Here is a tiny trained network, its code and every weight. The questions are about switching its units off for an input and a class, where a switched-off unit gives its printed mean instead of its output.

import numpy as np


def w(rows, s, z=0):
    codes = np.array(rows[::2]) - 128.0
    scale = np.full(codes.shape[1], s)
    scale[-1] = z or s
    return codes * scale


def norm(h):
    return h / np.sqrt((h * h).mean(-1, keepdims=True) + 1e-5)


def f(y):
    return y / 2 * (1 + np.tanh(0.7978845608 * (y + 0.044715 * y**3)))


def log_softmax(a):
    a = a - a.max(-1, keepdims=True)
    return a - np.log(np.exp(a).sum(-1, keepdims=True))


def net(x, mask):
    res = np.array(x, float).reshape(1, 4) / 4 @ E
    u = 0
    for l in range(2):
        y = f(norm(res) @ A[l][:, :-1].T + A[l][:, -1])
        res = res + np.where(mask[u : u + 9], y, B[l][:, -1]) @ B[l][:, :-1]
        u += 9
    return log_softmax(norm(res)[-1] @ U[:, :-1].T + U[:, -1])


A, B = {}, {}
E = w([
[92,106,133,115,90,254,118],'x0',
[63,158,118,184,79,100,155],'x1',
[113,105,77,89,90,144,147],'x2',
[161,190,125,128,109,123,123],'x3',
],0.01)
A[0] = w([
[153,85,223,149,162,225,181,17],'0.n1',
[128,113,210,78,74,102,150,126],'0.n2',
[163,200,99,97,172,160,72,26],'0.n3',
[121,205,110,230,105,194,185,8],'0.n4',
[3,86,106,167,111,170,137,14],'0.n5',
[76,147,203,218,111,1,125,2],'0.n6',
[118,117,121,125,232,86,98,180],'0.n7',
[73,131,105,179,243,232,85,75],'0.n8',
[54,93,20,160,102,181,184,109],'0.n9',
],0.0079,0.0041)
B[0] = w([
[192,109,134,155,80,86,28,173],'0.n1',
[117,135,127,120,135,130,121,127],'0.n2',
[190,144,145,55,152,201,217,137],'0.n3',
[131,160,240,144,59,35,150,171],'0.n4',
[148,162,109,48,141,116,175,202],'0.n5',
[158,244,29,243,196,191,132,253],'0.n6',
[135,123,140,84,116,38,113,218],'0.n7',
[191,81,146,186,123,82,91,182],'0.n8',
[80,99,57,69,3,90,181,242],'0.n9',
],0.0073,0.0049)
A[1] = w([
[106,192,121,224,120,66,167,156],'1.n1',
[174,123,133,116,135,183,50,49],'1.n2',
[158,120,113,61,161,218,156,66],'1.n3',
[126,150,87,186,218,64,160,137],'1.n4',
[183,118,95,184,61,181,107,92],'1.n5',
[154,173,126,188,200,149,120,107],'1.n6',
[145,71,148,160,140,176,7,4],'1.n7',
[66,87,65,115,100,165,147,90],'1.n8',
[64,104,151,65,114,123,131,32],'1.n9',
],0.012,0.004)
B[1] = w([
[82,125,187,188,140,175,107,254],'1.n1',
[130,145,170,107,98,50,127,156],'1.n2',
[130,214,146,196,97,93,159,158],'1.n3',
[101,104,83,127,227,207,154,240],'1.n4',
[106,100,115,91,202,115,121,167],'1.n5',
[100,141,10,187,114,129,182,189],'1.n6',
[123,91,162,157,131,73,6,163],'1.n7',
[174,43,33,143,104,142,110,186],'1.n8',
[113,135,96,143,123,192,89,146],'1.n9',
],0.011,0.0099)
U = w([
[104,27,16,91,48,156,136,227],'0',
[28,141,237,159,55,172,117,3],'1',
[169,65,112,4,236,121,158,91],'2',
[195,231,174,76,104,99,201,124],'3',
[158,78,208,87,84,66,6,58],'4',
[59,146,80,215,229,193,183,196],'5',
],0.019,0.0023)

Each question gives the input, the list of numbers given to net, and the class t.
The units are the neurons (one row each of A and B). Each row of codes is followed by its name. A weight is (code - 128) times the scale printed after its matrix; where a second scale follows, it is the last column's (A, B and U).
mask holds one flag per neuron, layer by layer. A switched-off neuron (its flag False) gives its mean, the last column of its row in B, instead of its output. The means were averaged over made-up inputs and are rounded, as every weight is.
A unit's drop is (log p(t) with every unit on - log p(t) with that unit switched off) / (log p(t) with every unit on - log p(t) with every unit switched off).
The circuit of an input: a set's keep is (log p(t) with only the set's units on - log p(t) with every unit switched off) / (log p(t) with every unit on - log p(t) with every unit switched off). Starting from the 12 units with the biggest drops (on a tie, the unit counted first), units are removed one at a time, each time the one whose removal leaves the highest keep (on an exact tie, the one counted first), for as long as the keep stays at least 0.8.
units of the circuit, in order: the units of the circuit, biggest drop first
top k neurons: the k neurons with the biggest drops, biggest first
k most important neurons of layer l: the k neurons of layer l with the biggest drops, biggest first
drop of u: that unit's drop, to one decimal
input [-5,-7,-5,2], class 2: units of the circuit, in order => (0.n6)
input [-4,-5,-3,-3], class 2: 2 most important neurons of layer 0 => (0.n6 0.n7)
input [1,2,3,4], class 0: 2 most important neurons of layer 0 => (0.n9 0.n6)
input [-3,1,6,5], class 0: top 2 neurons => (0.n6 0.n4)
input [-3,-3,7,4], class 3: top 2 neurons => (0.n6 0.n9)
input [-3,7,8,4], class 0: 2 most important neurons of layer 1 => (1.n8 1.n4)
input [0,8,4,0], class 0: top 2 neurons => (0.n9 1.n8)
input [-4,-4,7,1], class 2: 2 most important neurons of layer 0 => (0.n9 0.n6)
input [3,-4,3,4], class 3: top 2 neurons => (1.n3 0.n3)
input [-7,-5,3,0], class 2: drop of 0.n6 => 0.3
input [1,3,0,2], class 1: drop of 0.n4 => 0.5
input [3,3,2,3], class 0: drop of 1.n2 => 0.0
